Group, then class:
[-0.12 -1.29 -0.40  0.50 -0.61 -1.09 -0.32  0.64  0.71 -2.99  0.18  1.43
 -3.83 -2.01 -0.41 -1.38  2.06 -3.16 -0.10 -2.03  1.15 -0.56 -0.54 -0.46
 -0.89 -0.62  0.34  0.27 -3.69  0.08  0.88  1.40 -0.73 -0.01  0.04  1.57
  1.04 -6.46 -1.29  1.80 -0.54 -1.31 -0.51 -3.42  0.32  0.63  2.54  3.49
  0.57  0.14  0.32  0.52  0.40  1.17 -0.60 -3.91  0.67 -2.58  2.85 -0.35
  0.07  0.15  0.75  0.92 -0.83 -1.93 -0.79  2.12 -1.83  2.30  0.33 -0.18
 -0.30 -0.74 -2.23  0.85 -0.61] => M.(109)
[-0.19  0.32 -0.99  0.26 -0.71 -1.12  0.22 -0.01  0.83 -2.02 -0.31  1.17
 -3.36 -1.51 -0.39 -0.96  0.64 -1.93  0.33 -1.34 -0.54  0.39  0.27  0.02
 -0.68 -0.45  0.98 -0.92 -1.17 -0.35  1.43  3.17 -0.48  0.37  1.62  0.99
 -1.36 -1.49 -2.01  0.71 -0.21 -1.57 -1.58 -0.66  0.76 -0.20  0.58  0.14
  0.21 -0.30  1.10 -0.15  0.55  0.62 -0.35  0.49  0.13  0.15  0.73  0.47
 -0.59 -0.27  0.78  0.74  0.08 -0.65 -0.12 -0.61  0.89  0.86 -0.03  0.84
 -0.22 -0.25 -1.06  0.26  0.57] => A.(97)
[-0.01 -0.30  0.92 -1.29  1.03  0.19  0.08 -0.29 -0.03  0.22 -2.05 -1.08
 -3.44 -0.38 -0.96 -0.83  0.63 -0.90  0.38  0.20 -0.06 -0.62  0.97  0.62
 -1.27 -0.36 -0.17  0.93 -5.53  0.68  0.15 -0.61 -0.22  0.09  0.75  4.81
 -0.86 -3.35  0.75  3.02 -0.45  0.53  1.04  3.61  0.16 -0.21  1.41  0.67
  0.75  1.29  0.14 -1.19  1.39  0.14 -0.98 -4.59 -0.34  0.92  0.48 -2.83
  0.57 -0.53 -0.67  0.07 -1.15  0.01 -0.45  1.34  0.41  0.83 -1.03 -2.36
 -0.70 -0.89 -3.67  0.64  0.30] => X.(112)
[ 0.45  0.38 -1.08 -0.31 -0.28 -2.40  0.28  0.31  0.17 -1.11  0.47  1.52
 -2.79 -2.58  1.79 -0.81 -0.60 -1.70  0.94 -1.33 -0.39  0.43 -0.75 -0.13
  0.39 -0.40  1.20  0.14 -3.98  0.40  0.61  2.84 -0.73  0.60  1.52 -0.99
 -0.52 -2.19  0.16  0.07 -0.14 -2.53  0.48 -2.49  0.75 -0.09 -0.25  1.57
  0.30  1.06  1.27 -0.24 -0.83  0.26  0.29  0.87 -0.42  0.01  0.42  0.73
  1.07 -0.90  0.48  0.10  0.39  0.36 -0.81  1.39  0.78  0.34 -0.37 -0.02
 -0.11  0.21  0.14  0.19  0.88] => A.(106)
[-1.47 -0.19  0.30 -1.73 -0.86 -0.04 -0.74 -0.74 -0.79 -1.49  2.11  1.12
  2.07 -2.24 -1.68 -1.69  0.95 -3.81  0.41 -1.62  0.41  0.13  1.21  0.32
 -2.13 -0.82  0.80  0.62 -3.32 -1.06  2.79  3.47 -1.20 -0.28  1.19  0.58
 -1.91 -3.69 -1.18  0.51 -0.19 -0.10  0.48 -1.64  0.66  0.39  0.01  0.50
  0.43 -0.81  1.35 -0.09  0.83  1.11 -0.87  0.15  0.68 -1.90  2.55  0.36
 -0.62  0.04 -0.10  0.45 -0.19 -1.23  0.23  0.95 -0.01  1.53  0.56 -0.15
 -0.41  0.51 -2.70  0.80  1.03] => N.(117)
[-0.85  0.41 -0.67 -2.31  0.56 -0.86  0.51 -0.09 -0.79 -0.34  0.91  0.57
  1.21 -1.26  0.64 -0.84 -0.54 -0.55 -0.24 -0.23  0.74 -0.61  1.77  0.69
 -1.61 -0.36  1.01  0.25 -3.30  0.74 -1.04  1.28 -0.53 -0.36  0.11  1.41
 -1.57  1.05  1.52  0.81  0.07 -0.60  2.93  3.16  0.57 -0.22 -1.88  0.65
  0.63  1.90  0.31 -0.34 -0.08  0.72 -0.15 -1.93 -0.60  0.81 -0.71 -0.16
  0.90  0.36 -0.70  0.24  0.12 -0.04 -0.15  0.45  0.26  1.24 -0.44  1.25
 -0.02  0.46  0.37 -0.03 -1.26] => X.(85)
[ 1.13 -0.13 -0.95 -1.59  0.83 -1.04 -0.06 -0.29 -0.67  1.63  2.28  0.12
 -3.28 -0.80  1.67 -0.61 -0.41 -0.33  0.58 -0.70  0.01 -0.50  1.09  0.38
 -2.44 -0.91  1.11  1.32 -3.61  0.87 -0.08  0.97 -1.57 -0.54  0.66  3.14
 -0.42 -4.04  1.68  1.20 -0.10 -0.48  3.36  0.66  0.15  0.21 -0.37  0.92
  0.51  1.16  0.93 -1.19 -0.68  0.50  0.27 -4.56  1.75  0.86  1.40 -2.46
  1.23  0.06  0.45 -0.04 -0.52  0.12 -0.74  2.90  1.07 -0.74 -0.52 -2.75
  0.61 -0.06 -0.03  0.28 -1.85] => X.(87)
[ 0.42 -0.41 -0.50  0.03 -0.49 -1.81  0.15  0.01  0.36 -0.25 -0.23  1.48
 -2.17 -1.87  0.99 -1.17  0.61 -2.79  0.21 -0.71  0.01  0.06 -0.27 -0.45
 -0.16 -0.39  0.60  0.66 -2.83  0.04  0.29  1.99  1.07  0.01  0.45 -0.18
 -0.91 -2.65 -0.28  0.31 -0.20 -1.93 -0.16 -4.00  0.20  0.31  0.47  0.60
  0.15  0.16  0.66  0.32 -0.45  0.82  0.56 -2.60 -0.94 -0.33  1.88 -0.64
 -0.13 -0.27  0.75  0.29  0.27 -0.08 -0.73  1.77  0.42  0.37 -0.24 -1.51
 -0.18 -0.71 -0.22  0.13 -0.06] => A.(97)
[ 0.33 -0.49 -0.70  0.28 -0.25 -2.59 -0.20  0.23  1.61 -2.25 -2.43  0.46
 -8.77 -1.84 -0.28 -1.21  1.23 -2.89  0.44 -0.79  0.01 -0.13 -0.53 -0.29
 -0.43 -0.38  1.13  0.66 -2.74 -0.38  0.53  2.24  1.32 -0.20  1.29  1.08
 -0.16 -5.31 -0.70  2.35 -0.24 -3.35 -0.31  2.44  0.56  0.19  2.02  0.70
  0.25  0.50  0.86  0.46  0.34  0.68 -1.03 -3.35  1.93  1.22  2.46 -1.07
 -0.78 -0.30  1.53  0.55 -0.22  0.05 -0.53  0.29  0.32 -1.88 -0.49  0.67
 -0.50 -0.63 -2.07 -0.09 -1.10] => A.(97)
[-0.75 -0.97 -0.05  0.16 -1.04  0.29  0.30  0.14  0.13 -1.62  0.71  1.30
 -0.49 -1.46  0.63 -0.65  2.18 -4.09 -0.73 -0.97  0.82 -0.17 -0.41 -0.02
 -0.27 -0.81  0.38  0.80 -3.02  0.14  0.19  0.50 -0.74 -0.33 -0.22  0.77
  0.18 -2.69 -1.07  0.12  0.20  0.31 -0.01 -5.12  0.04  0.38  1.53  3.23
 -0.52 -0.48 -0.33  0.24  0.01  0.30 -0.47 -3.02 -0.72 -2.53  2.61 -0.32
  1.19  0.21  0.48  0.72 -0.52 -1.20 -0.73  1.77 -1.72  1.80 -0.44  0.18
 -0.16 -0.55 -1.88  0.47 -0.59] => M.(109)
[ 0.56  0.18 -0.73 -1.50  1.36  0.21 -0.31  0.08 -0.50 -0.42  0.22 -0.66
 -3.01 -0.47 -0.60 -0.73  0.15  0.60  0.49  0.32 -0.28 -0.70 -0.46  0.72
 -1.36  0.13  1.06  0.30 -2.49  0.46 -1.00 -0.61 -2.06 -0.37  0.55  3.50
 -1.21 -3.87  1.63  1.94 -0.12 -0.04  2.49  7.05 -0.19  0.10  0.26  1.58
  0.50  1.32  0.13 -0.46  0.10 -0.02  0.02 -2.68  2.18  1.57 -0.98 -1.73
  0.90  0.16 -0.41 -0.50 -0.39 -0.18 -0.69  1.91  0.36 -0.25  0.00 -0.40
 -0.27  0.19 -0.66 -0.11 -1.76] => X.(87)
[-0.79  0.28 -0.65 -2.60 -0.04 -0.30  0.03  0.29 -1.50  0.25  0.36  0.20
 -0.21 -0.53  0.09 -0.68 -0.11 -1.13  0.89 -1.20 -0.02 -0.28  0.46  0.85
  0.08 -0.97  1.22  0.88 -6.04  0.58 -1.01  1.00  0.23  0.64  1.12  0.85
 -1.04 -0.43  0.51  0.63  0.25  0.62  3.95  0.59 -0.12 -0.07 -1.22 -0.93
  0.56  0.90 -0.40 -1.40  0.05  0.07 -0.58 -4.17 -1.49  0.54  1.56 -1.64
  0.39 -0.07 -0.96  0.10 -0.74  0.63 -0.25  2.18  0.94  1.44 -1.21 -0.64
 -0.06  1.32 -1.98  0.17 -0.17] => X.(112)
[-0.02 -0.87 -0.01 -0.44  0.25  0.05  0.20  0.86 -1.12 -0.45  1.96  1.14
  1.96 -0.74  2.09 -1.17  0.05 -1.93 -0.24 -0.72  0.73 -0.54 -0.03 -0.26
 -1.75 -0.93  0.63  0.53 -4.81  0.22 -0.19  1.30 -1.56  0.40 -0.11  2.68
  1.27 -4.97 -0.66 -0.09  0.61  0.10  2.46 -5.72  1.02  0.72  0.62  0.46
 -0.23 -0.04  0.59  0.74 -0.19  0.98 -0.78 -3.75 -0.54 -3.28  3.54 -0.02
  1.54  0.15 -0.24  0.53 -0.67 -0.64 -0.33  2.08 -1.42  2.39  0.13 -3.52
 -0.02 -0.70 -1.65  0.59  0.04] => M.(91)
[-1.18 -0.66 -0.43 -1.10 -0.14 -1.47 -0.08 -0.17 -0.85 -3.31  0.77  2.13
  2.26 -3.02  0.48 -1.56  0.85 -4.34  0.41 -1.75 -0.15 -0.02  0.21  0.48
 -1.72 -0.51  0.27  1.09 -6.93 -0.28  0.67  3.06 -1.56 -0.64  0.90  3.13
 -0.95 -3.85 -0.84  1.17  0.24 -1.52 -0.09 -1.58  1.05  0.40  1.53  1.61
  0.37 -0.34  0.42  0.46  1.44  1.54 -0.97 -3.17 -0.03 -1.36  2.67  0.23
  1.08  0.42 -0.33  0.74 -0.16 -0.92 -0.34  0.82 -1.12  2.41 -0.86  1.68
 -0.25  0.30 -2.67  0.30  0.31] => N.(117)
[-0.48 -0.20 -0.51 -1.25 -0.14 -1.12 -0.06  0.72 -0.35  0.21 -0.11 -0.10
  0.35 -2.13  0.99 -1.19  0.11 -1.59  0.55 -1.00  0.14 -0.25  0.59  0.11
 -0.28 -0.66  0.13  0.68 -4.78  0.59  1.22  1.47  0.33 -0.69  0.53  2.40
 -0.34 -2.76  0.13  1.32  0.33 -1.68  1.81 -1.09  0.68  0.53  1.24 -0.03
  0.30  0.55  0.44 -0.30  0.07  1.17 -0.92 -2.35 -0.37  0.02  2.34 -0.47
  1.35  0.49 -0.01  0.30 -0.60  0.43  0.14  0.32 -0.71  0.01 -2.18  1.12
 -0.17  0.25 -1.40  0.31 -0.01] => N.(86)

Group, then class:
[-0.08  2.37 -4.04 -0.07 -1.60 -1.51 -2.03  2.36 -0.16  2.10 -0.80 -0.15
  0.23 -1.00 -0.13 -1.37  1.09  0.95  0.47  0.42  1.49  0.33 -0.25 -0.98
  1.71 -3.17 -1.08  0.27  0.56  0.81  0.72 -1.51  0.23 -0.57 -0.28  0.08
  0.42  0.43 -0.58  0.91  1.10 -2.77 -0.20  0.19  1.91  1.53 -0.34  0.22
 -0.23 -1.89 -0.34 -1.26  0.77 -0.41 -0.19 -1.29  0.20  1.28 -3.04 -0.55
 -1.38  0.62  0.00  0.05 -1.13  0.40 -0.21 -1.32  1.51 -1.76 -0.53 -0.18
  2.56 -0.40 -0.72  0.89 -2.37] => Q.hs
[ 0.82 -4.09 -1.18  2.25 -0.52  0.30 -3.76  1.47  0.28 -1.08  0.91 -0.31
  0.54 -1.61 -0.70  4.33 -0.38  1.14  0.46  1.59 -1.26  0.13 -0.69  0.90
 -0.28  0.34  1.14  0.53  0.25  0.26  0.14  0.73  0.89 -0.19  0.77  0.05
 -0.30  2.15  0.51  1.19 -0.50 -3.20  0.39  0.77  0.91  0.59 -0.03 -0.91
 -0.03  1.83  0.01  0.52 -0.77  0.06  1.09  0.03  0.45 -0.75 -0.89 -2.51
 -0.56  2.45  1.17 -1.94 -1.05 -0.72 -0.99  0.32 -2.06  2.34 -1.61 -0.33
 -0.95 -1.73 -0.98  1.09  2.03] => R.ds
[ 0.78 -3.49 -1.66  0.10 -0.95  0.34 -3.78 -0.29  0.13  0.32  0.46  0.34
 -0.08 -1.30  0.12  1.56 -0.24 -0.55  0.47  2.47 -0.54  0.02 -1.47  0.43
  1.15 -0.21  0.79 -0.14  0.25  0.18  0.62  1.00 -0.10 -0.59 -0.17 -0.43
 -0.66 -2.15  0.48  0.95  0.50 -2.36  0.23  0.20  1.68  0.29 -1.52  1.25
 -0.25 -0.21 -0.22  0.63  0.23 -0.61  0.67 -0.30  1.38 -0.34 -1.55 -2.06
 -0.63  2.62 -0.33  1.15 -0.32 -0.63 -1.30  0.56 -3.15  0.90 -0.57  2.86
  1.34 -0.36 -1.16 -0.70 -0.79] => R.ds
[-0.73 -2.32 -0.01  1.00 -1.06 -0.51 -0.78 -1.17 -0.03  0.83  0.95  0.99
 -1.37  1.33 -0.76  0.01  0.47 -0.40 -0.30  1.29 -0.43 -1.01 -1.06 -0.02
  0.75  1.05  2.14  0.01 -0.65 -0.15  1.30 -0.66  1.17  0.60  0.23 -0.41
  0.67  0.01  0.07  0.56 -1.32 -5.09 -0.32 -0.06  0.68  0.18  1.17 -0.83
  0.92 -3.04  0.26 -1.13 -3.23 -1.01  2.84 -0.88 -0.92  0.33 -0.09  0.02
 -1.03 -0.23  0.57 -0.58 -2.15 -0.02 -2.04  1.48  0.63  0.87 -2.06 -1.49
  1.57  0.06  0.70  1.83  1.05] => G.rp
[ 1.01  2.81 -2.50 -0.37 -0.66  0.16 -0.22  2.19  0.43  0.89  0.25 -0.25
  2.15 -0.07  0.12 -0.53 -0.46  1.31 -0.09 -0.01  1.23  0.86 -0.38 -1.92
  1.11 -0.29 -0.81  0.44  0.46  0.81 -0.15 -0.06 -0.73 -1.23  1.03 -0.47
  1.79 -0.67  0.47 -0.15  0.59 -1.22 -0.72 -0.06  1.05  1.08 -0.16  3.38
  0.82 -0.94  0.02  0.02 -0.28  0.04 -0.14 -0.52  1.05  0.67 -3.09  0.66
 -1.41  0.68  0.90  0.45 -1.02 -0.11 -0.47 -1.92  1.42 -0.87  0.07  0.24
 -0.02 -0.06 -1.28 -0.39  1.04] => Q.Pq
[ 1.66 -1.24 -3.59 -1.35 -0.37 -0.12 -0.70  0.82  0.92  2.06 -2.51 -0.30
  0.31 -0.76 -0.01 -0.43 -0.68 -1.03  0.19  0.72  1.74  0.39 -2.60  1.53
  0.13 -0.19 -1.57  0.48  0.08 -0.53  0.04 -0.21  0.30 -1.27  1.14 -1.71
 -0.03  0.04 -0.14  0.86 -1.06  0.49  0.55 -1.16  0.77  2.31 -3.61  0.08
  0.79 -2.48 -0.85  1.45  0.70 -1.19 -1.87 -0.56  1.20  1.25 -2.88 -0.44
 -1.70  1.04  0.56  1.96 -1.71  0.83  0.86 -3.82  0.06  0.56  0.95 -0.01
  1.05 -1.87 -0.77  0.45 -0.52] => Q.Pq
[ 0.54 -6.04 -0.35 -1.10 -1.18  0.38 -3.07  1.28  0.04 -0.25 -1.44 -0.50
 -0.13 -0.53  0.01  0.69 -0.32  2.01 -0.02 -0.22 -1.21  0.33 -1.26 -0.36
  0.09  0.31 -1.14  0.95 -0.29  0.67  0.34  0.28 -0.59  0.38  2.20  0.28
 -0.49  0.71 -0.54  1.04  0.08 -0.81 -0.82 -0.58  0.76  1.42 -0.86 -1.40
 -0.08 -0.01  0.31 -0.90  0.71  0.39  0.48  0.10  1.48  0.20 -1.48 -0.89
  0.57  2.38  0.59  0.21  0.08 -0.30 -1.38  0.29 -3.35 -0.35  0.00 -1.67
 -0.30 -0.09 -1.29  0.54 -0.32] => R.mm
[ 0.91 -6.24 -0.20 -1.20 -1.99 -0.40 -4.43 -1.20  0.42  1.04 -0.41  0.46
 -2.51  0.10  0.63 -0.72 -0.40  0.90 -0.68  1.73 -1.18  0.47 -1.00 -0.09
  1.94  0.48  1.91  1.18  0.27  0.54  2.31  0.64  1.74  0.80  1.89 -0.23
 -0.94  0.12 -0.01  1.06 -0.44 -2.92 -0.42  0.66  1.38  0.84 -0.56 -1.04
  0.87  1.26  0.13  1.66 -0.49 -0.08  1.65 -0.51  1.33 -0.70 -0.29 -1.90
  0.59  3.43  0.31 -0.13 -0.70  0.13 -1.77  1.18 -3.19  0.18 -0.71 -0.78
  0.14  0.39 -1.04 -0.25  0.07] => R.gn
[ 1.19 -4.51 -0.72 -0.55 -2.33 -0.03 -3.22  6.51  0.18  0.52 -0.42  0.20
 -1.59 -0.10  0.32  1.17  0.78  0.46 -0.68  0.54 -1.31  0.49 -0.81 -1.54
 -1.71  0.75 -0.73  1.45 -0.39  0.79  2.67  1.57 -0.63  0.68  1.97 -0.01
 -2.90  0.62 -0.54  1.55  0.44 -3.19 -2.09 -0.10  1.15  1.09 -0.73 -0.39
  1.57  1.14  0.07 -0.64  0.36  0.28  0.92 -0.57  0.15 -0.39 -1.60  0.41
 -0.51  2.17  0.92 -1.39 -0.37 -0.27 -1.00  1.26 -1.50 -0.26 -2.41 -1.90
 -0.32  0.12 -0.51  0.43  1.03] => R.gn
[-0.97 -3.62 -1.63 -0.97  0.05 -0.05 -2.63 -0.68 -0.19  0.05 -0.72  0.32
 -0.39  0.23 -0.17 -1.44 -0.18  0.81 -0.28  1.23 -1.35 -0.46 -0.96  0.61
 -5.12  0.03  2.00 -0.18 -1.22 -0.17  1.03 -0.47  0.55  0.21  0.02 -0.76
  0.29 -0.41 -0.23  0.80  0.00 -4.78 -0.04  0.25  0.55  0.92  0.32 -1.19
 -0.05 -2.70 -0.98 -1.44  0.46 -1.10  0.91 -0.69 -0.33 -0.47 -1.24  0.32
  0.75  0.20 -0.30 -0.45 -0.42  0.76 -1.29  1.46 -1.11  0.85 -1.35  1.43
  1.19 -0.84  0.61 -0.31 -0.68] => G.rt
[-0.27 -4.38 -0.47  0.62 -1.03 -0.27 -1.36 -2.71  0.69  2.08 -1.56 -0.19
 -2.72  1.19 -0.46 -1.58 -0.42 -0.85 -0.88  2.37 -0.16 -0.45 -1.52  0.99
  1.42  0.81  2.38 -0.75 -0.90  0.48  1.89 -1.43  2.21 -0.38 -0.05 -0.73
  1.13 -0.51  0.71  0.27 -0.95 -6.27  0.17 -0.95  1.26  1.34  1.50 -0.91
  0.18 -2.48 -0.57 -2.00  0.31 -1.50  0.68 -1.03 -0.42 -0.13 -1.49  2.06
  0.65  0.69 -0.92 -0.42 -1.37 -0.32 -2.46  1.87  0.32  0.44 -2.99 -0.59
  1.11 -0.27  1.06  0.69 -0.35] => G.rp
